Below is a small trained network, with its code and all its weights. Each question gives an input and a class and asks what happens when units are switched off, that is, made to give their printed mean instead of their output.

import numpy as np


def w(rows, s, z=0):
    codes = np.array(rows[::2]) - 128.0
    scale = np.full(codes.shape[1], s)
    scale[-1] = z or s
    return codes * scale


def f(y):
    return np.maximum(y, 0)


def log_softmax(a):
    a = a - a.max(-1, keepdims=True)
    return a - np.log(np.exp(a).sum(-1, keepdims=True))


def net(x, mask):
    res = np.array(x, float).reshape(1, 3) / 4 @ E
    y = f(res @ A[0][:, :-1].T + A[0][:, -1])
    res = res + np.where(mask, y, B[0][:, -1]) @ B[0][:, :-1]
    return log_softmax(res[-1] @ U[:, :-1].T + U[:, -1])


A, B = {}, {}
E = w([
[117,66,125,163,106,167,52,123,90],'x0',
[58,153,85,154,159,85,115,130,67],'x1',
[142,128,157,147,161,122,114,254,128],'x2',
],0.014)
A[0] = w([
[108,166,110,126,145,91,151,130,115,128],'n0',
[179,156,151,85,123,127,192,130,198,199],'n1',
[74,143,99,148,145,102,114,129,77,128],'n2',
[159,67,153,132,96,181,93,124,141,141],'n3',
[141,130,150,145,162,126,116,216,127,136],'n4',
[113,128,103,110,85,130,141,11,129,253],'n5',
[106,169,109,124,150,91,152,129,115,136],'n6',
[143,128,150,143,166,125,115,219,126,135],'n7',
[115,151,117,129,143,110,142,131,118,131],'n8',
[108,166,110,125,149,91,150,129,116,131],'n9',
[140,128,146,143,162,125,116,208,129,135],'n10',
[108,166,111,124,148,95,151,129,116,139],'n11',
[155,76,146,132,102,165,97,125,142,147],'n12',
[74,102,100,171,133,126,67,129,63,78],'n13',
],0.012,0.0064)
B[0] = w([
[100,176,170,158,140,157,171,149,116,160],'n0',
[168,41,70,49,179,53,65,73,202,225],'n1',
[100,142,126,95,224,102,143,122,210,182],'n2',
[145,136,121,167,55,186,143,132,40,197],'n3',
[166,118,229,155,139,106,81,177,142,205],'n4',
[66,133,62,81,112,157,228,49,109,250],'n5',
[84,166,154,154,152,155,173,141,130,164],'n6',
[165,119,255,152,140,104,84,171,141,208],'n7',
[110,148,170,147,152,127,151,147,138,148],'n8',
[84,172,161,162,148,159,175,145,124,161],'n9',
[159,117,219,152,136,111,90,165,139,198],'n10',
[84,165,150,153,153,152,171,138,132,162],'n11',
[150,126,124,161,56,174,129,133,45,186],'n12',
[168,50,78,47,170,56,66,81,204,193],'n13',
],0.0081,0.016)
U = w([
[125,55,1,48,154,76,129,69,182,255],'0',
[184,62,143,96,183,43,28,145,206,102],'1',
[122,129,75,155,19,218,165,104,16,167],'2',
[179,120,174,220,49,175,77,189,50,123],'3',
[61,228,103,137,143,183,210,113,115,77],'4',
[108,217,185,226,159,123,149,205,137,6],'5',
],0.0063,0.002)

Each question gives the input, the list of numbers given to net, and the class t.
The units are the neurons (one row each of A and B). Each row of codes is followed by its name. A weight is (code - 128) times the scale printed after its matrix; where a second scale follows, it is the last column's (A, B and U).
mask holds one flag per neuron, in row order. A switched-off neuron (its flag False) gives its mean, the last column of its row in B, instead of its output. The means were averaged over made-up inputs and are rounded, as every weight is.
A unit's drop is (log p(t) with every unit on - log p(t) with that unit switched off) / (log p(t) with every unit on - log p(t) with every unit switched off).
The circuit of an input: a set's keep is (log p(t) with only the set's units on - log p(t) with every unit switched off) / (log p(t) with every unit on - log p(t) with every unit switched off). Starting from the 12 units with the biggest drops (on a tie, the unit counted first), units are removed one at a time, each time the one whose removal leaves the highest keep (on an exact tie, the one counted first), for as long as the keep stays at least 0.8.
circuit, biggest first: the units of the circuit, biggest drop first
top k neurons: the k neurons with the biggest drops, biggest first
drop of u: that unit's drop, to one decimal
input [-4,-5,0], class 0: circuit, biggest first	[n7, n4]
input [-1,3,1], class 5: circuit, biggest first	[n1, n5]
input [-7,6,1], class 5: top neuron	[n5]
input [-1,-6,0], class 0: circuit, biggest first	[n7, n4]
input [6,4,0], class 0: top 4 neurons	[n7, n4, n10, n13]
input [-7,2,1], class 5: circuit, biggest first	[n5, n13]
input [-2,8,0], class 4: top 2 neurons	[n7, n4]
input [7,0,1], class 3: top 4 neurons	[n1, n5, n3, n12]
input [2,-8,-4], class 2: top 2 neurons	[n3, n12]
input [7,-1,-2], class 2: top 2 neurons	[n1, n3]
input [4,0,-2], class 2: drop of n1	0.9
input [-2,-7,-3], class 0: drop of n1	1.3
input [-6,1,-1], class 4: drop of n0	0.3
input [-1,1,7], class 5: circuit, biggest first	[n1]
